Each row was made from one small tree. The marks that hang from a mark follow it in brackets, in alphabetical order. Every link used is in the known rows. Write each row's tree.
Each row is shifted at random along 3 fixed directions that mean nothing.
Known rows
gologi(fanek(rivezi(reput) tudig(bagad) vedad(pinu))): [  66   58 -251 -150 -119  -53 -121    2   54  -65 -103  244  -60  -90
   83  123  -79   74 -110   21  -51  -70  -84 -208 -378  194  -49   76
  -79  206  159   95   20  102  -65 -122   76  192  -35   72 -398   26
   74   56  111 -336  181    2  111  -29  -15  -60 -213   69  -39   78
  109   74]
vedad(gologi(fanek(reput rivezi)) gufo pinu(ninit)): [  -1 -109 -152   81 -125   42  -82  -13   85 -106 -125   59  116 -128
  -53  195   88  -86 -174  -88  -51 -251   90 -393 -168  134 -240   11
  -68   99   76  203  156   44 -252   16   99  278  -46  279 -243  -51
 -177   22  238  -77  112   22  250  -23  -27  -92 -183 -122  107   79
 -238  158]
pinu(bagad(rivezi vedad(gologi))): [ -71  -73   15  -57 -138    5   22  -51  -71  -23 -251  232    2 -123
   36  284   58  -46   29  110  -59  -89  -32 -175 -337   66  -50  116
   21  -53   -2  159   28  104 -211  -91  -97   46  -60   41  -89  -17
  -37   81  135 -101 -183  137   93  -39 -189 -188 -173   -6   -6   40
  -41   33]
rivezi(musus pinu(gufo)): [-105   47  -69  -52 -165 -112   -2  -22   91  -75 -139  146 -117  -96
   54  209    4  -21   99    0 -142 -178   40  120 -335  109  117   65
  -90  186  -43  112 -117   69    2  -67 -114  -13 -257  151 -266  -69
  103 -115  108 -228   32  100   43   20  -85 -157 -208  166   18  102
  109  133]
revok(fanek(tudig) pinu(bagad gufo)): [-121 -177 -173  -43 -187   78  -75  -19  -11 -149 -114   70  -23 -137
  -56   86  -41   18   29  -46  -80 -285   61  -68 -312  130   21   40
 -119  126  -20   95 -120   27  -35  118    5   40 -101  105 -378  -52
  -89  -24   10 -165   73  139  -53   93   -9  -16 -114  -21   28   41
 -122  131]
bagad(gufo(ninit reput revok) vedad(gologi pinu)): [  11  -10  237 -158  -94    3  -48 -104  -25  -18 -149  272  -38   20
   52   11   56  -57  -12  112 -190   -2   34 -121 -331   35  -38  152
  -26   61   93  198   19   53 -216 -122  -47   53    2  -23   68  129
    0   52  163   36 -210  130  176 -130 -131 -261 -137  103  -56   70
   -3   41]
gufo(ninit(pinu revok(fanek(vedad))) tudig): [   3 -107  -87 -178   34  -60 -114 -231   41  -98  -87  227  -60 -146
   -5  -68  143  189  -67   62 -249  109  191   12 -412   84  -56   66
 -158  263  189   80 -127   64 -126   33  -36  -81  -96    4 -258  -72
   77   -9  -47 -264   98  151  116  102 -122 -144 -130   94 -157   57
   64  116]
pinu(gufo(reput(ninit))): [-229  154   91 -262 -224   -3   46  -29  -80  120 -285  249 -153   46
   43  227  -47   85  110  258  -50  -65 -214  139 -378  179  237  185
   49   79  -59  179  -88   71  143 -138  -16   71 -221  -29   58  -25
  219  -34  209 -250 -108  143  -16 -233  -95  -83 -298  344 -188   11
  154  244]
ninit(musus pinu(bagad(rivezi)) revok(fanek(vedad(gologi)))): [  36 -179 -138   75   -9  -56  -31  -75   83 -133  -58  115  105 -300
  -15  180  145   26  -39 -155  -74  -64  263 -184 -218  169 -232   -2
 -148  116  129  152   69   92 -321   88  -21  -86  -25  158 -268   -6
 -153   27    6  -84   44   26  215  206 -174  -68   26 -113  -75   50
 -171   43]
gologi(fanek(reput(musus) rivezi(pinu(ninit)) tudig(gufo))): [ -44   24 -264 -136 -187  -79  -86  -40    6  -48  -68  193   11  -97
   50  101  -64  131  -64   62  -74 -197 -122 -161 -274  192  -23  109
  -95  134  119  120  -40   32  -63  -44   18  110   21  213 -423  -55
   85  -11  105 -301  271   66   47  -71   25  -14 -246   97  -68   28
   18  114]
revok(fanek(reput rivezi(pinu(gufo)) vedad)): [  -4 -118 -226  -46 -155   18  -50  -23   12 -110  -65  134   -8 -162
   36  159   36  -22  -42  -19  -45 -223  138 -215 -275   92  -75   97
  -67  176   68  157   25    0 -139  -43   89   78  -17  140 -408  -74
  -22  -68  214 -203  126  135  113   60    9  -32 -124  -95   29   20
 -172   82]
vedad(bagad(gologi(fanek)) gufo): [ -49   72  -59  190  -49  -10   80    4  136 -140  -32 -173   52   16
  -75   92  106  -66   79  -81 -169 -395  314   -9 -367  405  -18 -138
 -253  358   45  109   64   97  119   31  -42   29 -255  254 -327 -131
  -68 -160 -123 -284  187  155   66   48 -155 -115  -45  194  -81  -51
   68   77]
ninit(musus pinu(bagad(rivezi(gologi) vedad))): [ -82  -22  -15  -35 -172  -59   53   17  -55   11 -174  231  -12 -217
   85  307   80  -19   86   65  -71 -120  -18  -76 -293  140   -3  143
  -18  -31   58  153   -7  102 -198  -99 -108 -129  -27   81  -99   22
   41   -8   84 -156 -137   84  114   83 -211 -170 -158  130  -70  100
   10    3]
pinu(gufo ninit(musus revok)): [ -55  -37 -102   20 -117  -78  -47  -56   93  -55 -155  116  -37 -178
   -7  127   94   62  -22   -2 -133  -57   97  143 -219  147  -42    5
 -198  177   -7  184  -52  103  -86  116   -4  -77 -221  217 -213 -108
   25  -89  -35 -181   94  157   46  207  -91  -89 -154  114 -103  161
  -41  130]
musus(ninit(revok(fanek))): [ -12 -121 -211  -76   -8  -65 -102 -116  123 -142  -63   99  -59 -150
   -7   69  198  127  -18  -97 -205    6  239   58 -328   76  -58    6
 -135  268   83  139  -73   78  -96   55  -79   -1 -188   37 -303 -153
  -85  -47 -161 -272  183  172   78  146 -143 -124  -48   23 -149   -7
   -4  188]
vedad(gologi(fanek(rivezi(musus)))): [ -21   36 -113   22 -170   16   22    3   72 -103 -188   66   33  -30
  -16  279   52   16  -11   48 -122 -257   17 -186 -301  209   50    6
  -35  157   23  191   35  150  -16 -126  -93   56 -195  236 -277  -89
   15  -75  134 -255   46   41   97  -50 -106 -151 -170   98  -12   62
   26  151]
reput(musus ninit(revok(fanek(rivezi) pinu(gufo)))): [ -53 -133 -146 -154  -85  -37  -61 -169    4  -53  -68  113   -4 -166
  -26  146   38   94   -4  -91  -26 -121  116  -95 -253  135 -122  128
  -31   62   21  202  -49   24 -112  104   47   79  -33   82 -288  -71
 -115  -57   22  -76  171   69   41   44  -66   17  -68   33 -133  -15
 -153  167]
gufo(ninit reput revok tudig(musus)): [ -97 -222  247   -1 -259  109    9 -197  -64 -178 -106  231   -2   94
  -33  -58   43   40    3  167 -225  -92  -43  -96 -225   49  -22   98
 -145  -18   70  370   26  119 -248  -55  -14  -28  -10   61   -5   92
  102  -75  116 -115 -174  116   13 -138   88 -264  -70   27   72  160
   18   64]
ninit(musus pinu(gufo(tudig)) revok): [ -77 -198  123  298 -261    1  139  -19  150 -157  -83 -114   45 -129
 -118   73  143  -44  124  -92  -98 -285  198   -4  -74  344  -67  -49
 -221   53  -64  315  116  123  -78  114  -12 -182 -206  305 -109   29
    4 -184   50 -168   16  107   49  216  -43 -115   -8  112  -18  165
 -155   99]
gufo(reput(musus) tudig(bagad(ninit))): [ -88 -197  151  121 -274   -5   97  -86  -22 -179  -51   38   19   86
    1    8  127  -32  124   10 -114 -295   65  -48 -227  280  -52   24
 -236   23   26  312  151   99 -147   85   18  -39  -37  160 -171   -5
  -30  -86   -9 -217    0   42  -48    5    1 -179   21   66   85   42
   -7   -2]
pinu(bagad(gologi) gufo ninit): [-147  126  -92   70 -135   -5   45   80   65  -24  -88  -74  -42  -47
   11  142  -55  -29  176  160 -117 -382  165  270 -425  385  183 -115
 -274  280  -86   -3 -154  135  216  176  -81 -134 -349  312 -346 -158
   12 -102 -132 -324  104  244  -81  104  -88  -47 -175  273 -158   -1
  128   37]
vedad(gufo(reput(ninit) revok) pinu): [ -59  -16   73 -195   24 -104 -125 -154  -32   13  -69  244  -92    2
   22   55   77   16  -47   19 -108   49   40  -20 -335   86  -77  138
  -94  163   99  224  -25   17 -134  -41   34  215 -161  -24  -25   38
  -12   41  121  -76    5  101  180 -154  -94 -108 -135  132  -66   41
   75  223]
ninit(musus pinu(bagad(gologi) gufo)): [ -33 -115  -65  217 -118  -43   45  -12  107 -145   -7  -43   -2 -165
  -13   69  101  -89   81 -135 -101 -262  288   76 -178  261  -89  -84
 -327  225   17  143  -11   91 -110  223  -60 -146 -223  303 -317  -79
  -84  -99 -147 -153   74  132   88  263  -79  -50   41   29  -42  112
  -44   28]
fanek(rivezi(pinu(bagad(gologi ninit(musus))) reput)): [ -30  131   24  -11 -205  -43  -23   -3   14  -83 -225  178  -63 -183
   94  303   11  -86  168   -6 -102 -183  -81  -98 -295  145   35  130
    3  -15   11  131   93  123 -106  -33  -17 -114   -1  181 -178   34
   87    9  151 -196  -84   33  140   21 -117 -172  -71  140   16  127
   37   10]
revok(fanek(vedad(bagad(ninit) gologi)) pinu): [ -57 -103    7  138 -123   42   88  103  169 -172 -116 -165  171  -54
  -51  176   34  -64  150  -69  -91 -442  235 -123 -315  324  -19  -75
  -97  153  -15   94  152   77   57   78   29  -15  -94  138 -293  -30
 -137  -63   87 -241   83  119   10   -1 -103 -121  -14   86  -38 -110
 -161  118]
revok(fanek(rivezi(gologi reput(ninit(pinu))) tudig)): [ -40    5 -108  -24 -182  -43  -37   49   39  -36  -79   12   87 -154
  -16  305   62   49  102  -18   -4 -371   31 -145 -353  400   59   81
  -82  110   69  140   47   38   68  -51   43  -55 -106  217 -280  -40
    2  -95  123 -334  135   41   71    4  -53  -95  -55  172  -50   -9
   50  191]
reput(musus ninit(pinu revok)): [ -27 -158  -41 -131   -3 -123 -100 -272   17  -34 -129  273  -12 -176
    4  145  198  129  -83 -116  -46  142   56  -94 -134   47 -261  186
  -55   -1  113  248    0   22 -323   73   -3  131 -102   51 -105  -73
  -14   15   20 -110   86   24  188   32 -123  -63  -30   -3  -74   90
  -47  243]
bagad(gologi ninit(revok(pinu(gufo))) rivezi(musus reput)): [ -42   89  114 -184 -218  -93  -13 -183  -46    4 -282  318 -136 -187
   65  275   -5  -78  137    1 -140 -124  -67   -4 -398   40   41  220
  131  -47    2  131  -57  123 -144 -102  -65 -101  119   76 -120    2
  140  -83  155  -35 -150   -8  144   -7 -205 -244 -180  154  -16   79
    6 -103]
gologi(fanek(tudig vedad(bagad(gufo ninit rivezi) pinu))): [ -59  217   43 -235 -288    4   33   14  -43   11 -369  279  -66  -49
   84  185  -77  -10   32  170  -90 -138 -329 -226 -397  218   68  231
  259   57   62   44   70  130   68 -226  -14  124   71 -103  -38   99
  133   84  325 -294 -179   19   86 -129 -194 -135 -329  241 -156  -40
   31   -2]
rivezi(pinu reput(musus(ninit))): [ -11 -130 -133  -58  -52 -158  -80 -115  130 -143   29  154  -11  -99
  131  159  123   26   34 -135 -136  -57  113  -12 -256    6 -116   39
 -122  156    1  198  -14   21 -218   -6  -14   61 -125  106 -259  -68
  -34  -63  -28 -188  177   21   98   35  -72 -142  -39  -23   76   64
   99  150]
tudig(bagad(gologi(fanek)) musus(ninit) revok(pinu)): [-181 -137  -18  133 -357   81  182   88  241 -244 -107  -57   -6  -69
  -78   87 -154   10  160 -147 -128 -376   81  -29 -123  201   -9  -24
  -40  -34   -9  166   73  196  -81    8 -156   31   91  136 -277  128
   23 -105  -58 -242   65   43  -90  -81   45 -177  -63   93 -149   28
  -63   17]
bagad(gologi(fanek) vedad(gufo(reput revok tudig))): [ -14  -37  158   78 -111    8  104  -98  -49 -103    8  -17   22  109
  -27  -82  156  -66   99  127 -265 -380  274  -38 -445  329   42  -34
 -265  264   74  221   22   91    6  -75  -25  -98  -43  219 -159  -10
  -12 -166  -56 -132   15  221   31   26 -121 -172  -93  195  -57   -3
  103  -92]
gologi(fanek(reput vedad(pinu))): [ -94   78  -81   11 -154   51   39  133  100   10  -97   46    2   32
   26  176  -40   14   68  176  -49 -294   80  -94 -295  336  113   41
  -17  239  -12  110   59  106  152 -156   26  102 -192  119 -234  -57
  163 -106  164 -398  151   91   68 -116  -75   -8 -256  237 -154  -80
   47  172]
gufo(ninit reput revok(pinu(bagad)) tudig(musus)): [-120 -320  228   55 -286  195    0 -176  -69 -225  -50  171   43   59
  -63  -68  -59  -10   44   90 -201 -191   -8 -177 -167   15  -81   75
 -162 -122   36  357   15  127 -343   60    9  -10   82  103  -68  136
  -10  -49  102    1 -176   75  -21 -131  143 -221  -16  -62  157  167
 -114   34]
fanek(reput(musus ninit(pinu revok)) rivezi tudig(gufo)): [ -33   21  -84   58  -99 -162   64   40   99   62   83  -85   33  -57
  -40   46  -11  132  131   19   37 -252  137   25 -229  615  -40   -4
 -225  247   75  183   74   83  139   60   12  -44 -188  272 -349  -35
   58  -69  -93 -390  398   86   65  -30  -43   43   -8  288 -325 -146
   44  187]
reput(musus ninit(revok(fanek(vedad)))): [-121  -94 -116 -375  -57  -14 -123 -244 -112  -25 -319  433  -72 -185
   59  256   86  197 -134   43  -29  166 -187 -209 -261  -80 -108  337
  198  -85   82  216   15   11 -306 -123  128  214   37  -97  -32   -3
   74   80  243 -116   -6    4  144 -147 -134  -44 -183  -22 -108   58
  -90  231]
vedad(bagad gologi(fanek) gufo(reput) pinu(ninit(musus))): [-135  258   -9  -24  -42  -70   58  152  166    1  -90    1   67   -2
   33  147  -46   21   44   64 -139 -196   62   91 -404  378   71 -112
 -166  310   37   63   15  101  139  -39   -4   85 -250  170  -75   63
  -11    8   76 -202  132   23  138 -119 -156  -57 -306  378 -179    4
  154  212]
revok(fanek(reput(musus(ninit)) tudig(bagad) vedad) pinu): [ -95 -312 -260 -203 -200   46   -5  -29  -15 -181  -70  216  -10 -120
   86   50  -55  137  -86  -39  -29 -133  -91 -256 -216   36 -132  116
   27   21  102  208   16   24 -295  -38  146  207  195   -7 -333   93
  -22   97   94 -197  212  -20   11  -84   31  -10 -112 -163   -8  -57
 -191  111]
revok(fanek pinu(bagad(rivezi(reput)) ninit)): [   0 -272 -181  -78 -128   44 -214 -205  -64 -160 -104  285   51 -211
   25  219   46   -1  -78 -108  -94 -105  104 -263 -272 -158 -214  169
  -42 -106   79  183  -53   22 -448   98   36   87  133   47 -344 -122
 -148    4  106   12  -54   29   86  120  -36 -154  -86 -254  238  140
 -195   19]
reput(musus(ninit(revok(fanek(rivezi) pinu(gufo))))): [ -85 -170 -174 -167 -173   33  -15 -125   32 -116 -116  127  -51 -172
   16  154   39   90  -15  -98  -89  -79   14 -143 -223    5  -92  108
   91    4   -7  232  -66   55 -188   36   30   82    0   36 -233    4
 -122  -30   68  -81  111   68   60   35  -73  -35 -115  -26  -96   27
 -231  141]
revok(fanek(vedad(gologi))): [  -7 -246 -135   86  -50   23  -35  -35   97 -194 -122   26  106 -119
  -48  186  158  -16  -58  -85  -85 -236  240 -208 -250  128 -113   -5
 -140  170   39  181  112   31 -165   12   43   72 -143  150 -314 -108
 -113  -45   86 -186   70  138  100   65  -73 -121   -1 -147   49   30
 -152  140]
gufo(ninit revok(pinu)): [-132 -118  186  -22 -234  147    5  -89    6  -78 -204   89  -21   52
  -64  154  -28   34   99  142 -147 -186  -60 -131 -211   64   95  112
   65  -99  -33  283  -31  108  -61  -75  -41    5  -99   24  -45   50
  151  -98  213 -175 -142  168  -26 -165  -43 -213 -130  169    1   64
 -115  183]
gufo(revok(pinu(bagad ninit)) tudig): [-175  -72   57 -115 -172  120  -32  -64  -72  -81 -195  127  -17  -11
  -28  118 -126   90   92  261 -139 -184 -116    2 -340  115  129   56
  -38 -120  -59  179 -168  141  -14   51  -49   -4 -111  106 -137   90
   96   29  166 -185  -92  180 -105 -116  -19 -103 -253  200  -12  132
   -8  137]
rivezi(gologi reput(ninit(musus pinu(bagad gufo)))): [-222  160  -26 -227 -211  -55  -47   24  -49   72 -276  276  -90 -216
   96  392  -86   49   75   70   -1  -83 -275   63 -311  120  156  192
   48  -52  -46  136  -49   60  -54  -68   37  -20 -115  114   40  104
  142   -6  228 -143  -89  -53   87 -137 -126  -95 -236  276  -85  175
  136  227]
ninit(musus pinu(bagad(rivezi vedad(gologi gufo)))): [  10  -15 -118 -125  118 -249  -31  -75   10   28  -76  256  -53 -240
  109  101  132   18  -53  -38 -143  119  183   27 -412   86 -172   10
 -166  271  137   62  -81   46 -222    3 -136  -13 -106   21 -209  -10
  -92  148 -111  -58   19  104  224  149 -302 -131 -141   48 -153   48
  105   39]
revok(fanek(vedad(gologi)) pinu): [-174    7  -24  -10 -104   57  128  170  143  -31 -175  -88   55  -30
  -41  277  -80   45  201  141  -59 -389  140   -6 -382  360  225  -32
   25  143  -98   70   -9   86  260 -113  -41  -26 -217   73 -242    4
  110  -69  150 -331   73  169  -41 -139 -137  -62 -175  271 -191 -110
  -25  204]
gufo(ninit(musus) revok): [  50 -141  -16   15   -7  -72 -121 -156   52 -137    2  128  -20  -15
   14  -40  144   82  -52   33 -238    3  192   58 -266   67  -57  -25
 -284  288  108  244  -59  100 -129   72  -66 -101 -196  109 -252  -87
   38  -85 -138 -211   77  182   40  127  -83 -178   -8   69  -68   95
   79  129]

Write each row's tree
[ -32  -99  -48  -45  -45  -83  -24  -53   47  -14 -101  147  -20 -186
   20  109   41   61   76  -24  -94  -29  136   29 -235  142 -110   98
 -139   81   18  167   15  113 -175   79  -19  -36  -52   91 -166  -44
  -36   18 -100  -91   89  118   41  109 -137  -75  -69  107 -164   33
  -35  133]
reput(ninit(musus revok(pinu(bagad(vedad)))))
[ -41  175  -13  -62 -171   50  103   -7  -82   18 -104  128  -51   44
   62  127  -29  -43  137  213 -146 -319  102  -43 -450  343  139   56
  -72  259   53   78  -24  157   90 -136  -82  -88  -24  118 -240  -82
  106  -95    3 -246  -76  127   28  -27 -180  -89 -127  212 -192  -79
  135 -147]
pinu(bagad(gologi(fanek(vedad)) gufo(reput) rivezi))
[-185   27 -125 -236 -219  -58  -76  -43   35  -77 -297  348 -148 -106
  -47   72 -166  199  -71   27 -125   37 -255   -2 -272   37   67  209
   57   63   87  101  -54   91  -28 -174 -134  152   -2  -57 -238  102
  241   32   72 -311   39   79    1 -201   -5 -137 -270  161 -223  155
  148  163]
gologi(fanek(tudig(gufo musus revok)))
[ -36 -209 -156  -55 -148  -61 -145 -154   39 -166  -93  281   -5 -185
  -56  -45   71  132 -121 -129 -166  -22   81  -35 -228   68 -170  132
 -240  119  201  192    5   23 -326   76   36   43   43   99 -338  -61
  -53   -9  -72 -128  133  112  105   81   77 -150  -43 -113  -21  146
  -91   74]
pinu(ninit(revok(fanek(tudig(gufo(reput) musus)))))
[-146  106 -118 -140 -265    0    1   62  -47   -6 -191  151   16  -43
   17  288  -29   79   43  176  -64 -388 -191  -87 -367  340  204  122
  -22  173   28  133    2  111  108 -200    3   41  -71  261 -194  -61
  173 -113  156 -363  138  -24    7 -181  -61  -93 -263  256  -83  -46
  171  201]
rivezi(gologi(fanek(reput(ninit) tudig)) musus)
[ -52 -197   50  204 -178  -88   28  -81  150 -114   11   18   32  -47
 -102   18   87   -1   75 -168  -88 -195  240   25  -99  287 -154   48
 -314  134   63  316  205   89 -195   86    8    4 -118  197 -210  -88
  -60 -155 -111 -149  137  106   69   -6   63 -180  121   15  -82   44
  -54  114]
tudig(gufo(reput(ninit(revok))) musus)
[  45 -104  -64  -20   22  -94  -20  -41   69  -51  -17  124  137 -105
   38  163   13  -64  -68  -14   44  -96  141 -207 -289  233 -259   13
 -149  171  105  142  152   76 -181   13   60  218  -47  109 -186   -6
 -115   96  146 -142  118   24  209 -105  -82  -55  -97  -54  -62 -109
  -34  120]
fanek(reput(ninit) vedad(bagad(rivezi) gologi pinu))
[ -12    9  -85  -41  -15 -139 -134 -108  146  -77  -30   91   11 -184
  -12  203  118   66  110 -140 -109 -132  259   39 -345  199  -30   90
 -151  165   45  114   10   21  -48   13  -19  -30 -128  118 -270 -114
   -6 -122   -9 -218  183   69   94   55 -109 -127  -26  136  -56   -5
   89  211]
rivezi(pinu reput(ninit(revok(fanek))))
[ -31  -17 -185 -356  -63  -12 -131 -119 -113   20 -227  331  -85 -234
   23  132  -29  176  -25   85  -69   58 -101 -149 -423   80  -55  239
   65   20  126   64 -120   65 -134  -27    5   94   77  -55 -244   -5
  -28  169   46 -149   64  139   59   -3 -121  -24 -210   80 -198  -15
  -49  153]
reput(ninit(revok(fanek(rivezi tudig) pinu(bagad(vedad)))))
[ -64  -29 -189 -246  -95  -80  -52  -24  -51    7 -161  282  -91  -71
   69   76  -65  162  -74  163   -1  -10 -140  -28 -356  222  -10  115
 -114  198  134  123   -9   75  -36  -74   77  179  -41   29 -279  -11
  169  121   63 -372  184   91   11 -132  -23  -31 -189   93 -166  -53
  119  179]
fanek(reput(ninit) tudig(bagad) vedad)
[-140   18   37   32 -282   21  113   50  -56   29 -178   83  -67  -39
   48  233  -18  -81  172  180  -52 -286    5    7 -366  234  112   81
  -22   52 -107  149  -19  121   16  -60  -79  -76 -167   90 -141  -64
   10  -81   88 -203 -138  193  -49   42 -151 -134 -215  163  -74  -13
   -4  -26]
pinu(bagad(rivezi vedad) gufo)
[-114 -170   63   79 -117  -14    3  -63   68 -139 -153   47  -50  -55
  -73  102   99  -88   11  -40 -105 -168   80 -138 -236  159  -74   51
  -77   69  -34  235   96   57  -99  -28   20  152 -217  101 -101   31
  -14  -13  168 -156  -21  106  126  -29  -69 -172 -136   38   84  126
  -65  152]
vedad(gufo(tudig) pinu)
[-104   77  -72  -58 -153 -128   13   30   59  -15 -166  176   12 -211
   66  362   30   14  116   97 -117 -201  -34   76 -342  172  116   63
  -70   49   11   97  -82  105    1  -92 -135 -143 -107  165 -190  -42
  146  -79  124 -270  -26  124   31   44 -153 -185 -240  241  -67   93
  107   65]
bagad(rivezi(gologi pinu(ninit(musus))))
[  42 -158 -158  -42  -84 -140  -41  -35    3  -54    2  152  -15  -75
   43  -41   78   68  -34   20  -49 -124  146   -3 -323  268 -146   41
 -320  264  154  147   41   53 -130   53   16   85  -25  123 -375 -108
  -27   46 -160 -284  245  149   -2   88  -26  -87  -60    0  -94  -78
   83   88]
fanek(reput(ninit) tudig(bagad(vedad)))
[  -9   29  -76  116  -91  -95   31   72  138  -41  -29  -50    2  -63
   37  253   32  -87  115  -38  -68 -317  182 -134 -329  307  -17  -14
  -98  241  -27  182  136   55   16 -132   94   36 -216  221 -330  -47
   39 -128  177 -279  150  107  130    4  -77 -146  -61  109   50   34
    8   90]
fanek(rivezi(pinu reput) vedad(gufo))
[ -57  192   48 -138  -79 -167   67  -32   -5   48 -230  205 -135  -84
   98  185   75   34  183  205 -172  -76   12  212 -468  262  180   72
  -28  233   40   48  -84  158  198  -84 -202 -209 -131   -4 -169  -88
  235  -10  -76 -369  -59  186   34   52 -292 -159 -182  365 -313  -59
  245  -13]
bagad(gologi ninit(musus) rivezi)
[  71 -337 -173  132 -101    5 -120 -110   35 -230  -25  117   86 -219
  -87   27  234   46 -126 -197  -89 -129  250 -233 -100  152 -274   53
 -241  173  146  294  139   30 -328   76   97    2   23  219 -356  -88
  -86  -60  -54 -149  213   67  160  252  -14  -53   83 -219   57   77
 -233  131]
ninit(musus revok(fanek(reput tudig)))
[ -96  -94   -6  147 -188   35  127  114  162  -61  -36 -134    6  -64
  -11  126   19  -17  244    8 -132 -316  218   45 -258  305   30  -57
 -107  109 -103  154   28  168    0   57  -68 -100 -177  172 -206  -48
  -91  -94 -113 -234  111  194  -43   89 -117 -123  -64  175 -147  -72
  -94   89]
musus(ninit(revok(pinu(bagad(vedad)))))
[  21  -36 -148 -118 -121 -113 -110  -37  -32  -47 -149  219   25 -185
   48  284   63   53  -50    4  -26 -122 -137 -138 -299  195  -36  116
 -120  122   79  229   78   76  -95  -85   91   12  -53  208 -215  -21
   65   -4   95 -237  108   19  103    8  -51 -121  -70   65  -10  130
  104  162]
fanek(rivezi(gologi reput(ninit(musus))) tudig)
[ -41  -55  -98  -34   13 -136  -86  -72   39  -91  -96  191  -46 -171
   34  218   34 -115  -55 -115  -90  -70  100 -131 -359   75 -150   24
  -90  167   44  107    0   84 -263  -12  -77  170 -177  133 -225    2
 -160   99   80  -24   -8  -31  252  -19 -179 -177 -141  -65   81   71
   13   65]
vedad(gologi gufo pinu(bagad(rivezi(musus))))
[ -68  101 -173 -154 -279   25  -32   42  -13  -25 -248  268   -1 -144
   58  227  -51  131  -42  187  -83 -143 -269 -197 -244  158   60  144
   57   45   84  150  -33  101  -31 -158   11   50   33  169 -221   12
  214   30  277 -325   75   61   65  -40  -17  -30 -351  164  -68   96
   -6  177]
gologi(fanek(reput rivezi(pinu(ninit(musus))) tudig))
